Below are the code and all the weights of a small trained network. Each question names an input and a class and asks about switching units off, where a switched-off unit gives its printed mean instead of its output.

import numpy as np


def w(rows, s, z=0):
    codes = np.array(rows[::2]) - 128.0
    scale = np.full(codes.shape[1], s)
    scale[-1] = z or s
    return codes * scale


def f(y):
    return y / 2 * (1 + np.tanh(0.7978845608 * (y + 0.044715 * y**3)))


def log_softmax(a):
    a = a - a.max(-1, keepdims=True)
    return a - np.log(np.exp(a).sum(-1, keepdims=True))


def net(x, mask):
    res = np.array(x, float).reshape(1, 6) / 4 @ E
    y = f(res @ A[0][:, :-1].T + A[0][:, -1])
    res = res + np.where(mask, y, B[0][:, -1]) @ B[0][:, :-1]
    return log_softmax(res[-1] @ U[:, :-1].T + U[:, -1])


A, B = {}, {}
E = w([
[140,113,195,93,133,140,62,91,108,188,44,177],'x0',
[134,179,63,204,80,2,154,117,116,60,235,86],'x1',
[51,9,199,42,185,127,56,89,55,207,137,121],'x2',
[133,76,90,101,49,23,80,38,5,134,118,131],'x3',
[173,189,136,128,193,111,122,68,138,217,134,57],'x4',
[79,95,108,129,65,87,183,116,37,94,98,216],'x5',
],0.0039)
A[0] = w([
[148,163,105,145,134,122,136,135,175,120,151,92,68],'n0',
[102,91,161,71,160,161,102,179,146,143,120,130,118],'n1',
[125,105,106,120,111,75,136,91,2,120,131,136,130],'n2',
[85,103,138,111,168,146,145,126,114,142,148,124,253],'n3',
[149,131,162,89,152,142,93,92,125,195,94,132,162],'n4',
[105,115,111,135,102,76,108,98,73,110,160,131,196],'n5',
],0.0083,0.0047)
B[0] = w([
[193,126,161,185,197,63,91,87,140,125,215,77,157],'n0',
[102,87,178,113,105,198,73,120,63,191,94,129,201],'n1',
[60,35,254,48,132,198,61,47,30,232,76,96,228],'n2',
[63,151,134,117,44,195,112,159,141,113,64,222,254],'n3',
[46,29,189,73,80,194,74,69,37,194,50,125,238],'n4',
[39,135,144,38,51,203,127,131,100,147,75,176,230],'n5',
],0.0065,0.004)
U = w([
[33,11,233,2,76,203,42,66,14,244,28,121,106],'0',
[145,189,70,142,70,138,208,225,176,35,99,175,250],'1',
[252,148,132,180,222,25,111,79,157,127,227,3,2],'2',
],0.0047,0.0045)

Each question gives the input, the list of numbers given to net, and the class t.
The units are the neurons (one row each of A and B). Each row of codes is followed by its name. A weight is (code - 128) times the scale printed after its matrix; where a second scale follows, it is the last column's (A, B and U).
mask holds one flag per neuron, in row order. A switched-off neuron (its flag False) gives its mean, the last column of its row in B, instead of its output. The means were averaged over made-up inputs and are rounded, as every weight is.
A unit's drop is (log p(t) with every unit on - log p(t) with that unit switched off) / (log p(t) with every unit on - log p(t) with every unit switched off).
The circuit of an input: a set's keep is (log p(t) with only the set's units on - log p(t) with every unit switched off) / (log p(t) with every unit on - log p(t) with every unit switched off). Starting from all 6 units, units are removed one at a time, each time the one whose removal leaves the highest keep (on an exact tie, the one counted first), for as long as the keep stays at least 0.8.
units of the circuit, in order: the units of the circuit, biggest drop first
unit that matters most: the unit with the biggest drop
k most important neurons: the k neurons with the biggest drops, biggest first
drop of u: that unit's drop, to one decimal
input [-7,4,-2,6,7,-6], class 2: unit that matters most : n0
input [-4,4,-3,-7,-4,0], class 2: units of the circuit, in order : n0, n5
input [-4,6,2,1,-5,-5], class 1: 2 most important neurons : n4, n2
input [-7,-3,2,-2,-3,6], class 1: units of the circuit, in order : n4, n2
input [4,6,-8,-2,4,-4], class 2: 3 most important neurons : n0, n3, n5
input [0,4,-2,-1,5,2], class 2: 2 most important neurons : n3, n4
input [7,-4,-7,-2,-3,-1], class 1: units of the circuit, in order : n2, n5
input [7,-2,-5,-7,-8,0], class 1: 2 most important neurons : n2, n4
input [-4,7,-3,-1,3,-4], class 2: 2 most important neurons : n0, n3
input [4,7,2,-7,-3,-3], class 1: drop of n2 : 0.2
input [-4,7,-7,-5,-5,-8], class 2: drop of n3 : 0.1
input [-2,3,1,-6,2,-4], class 2: drop of n5 : 0.2
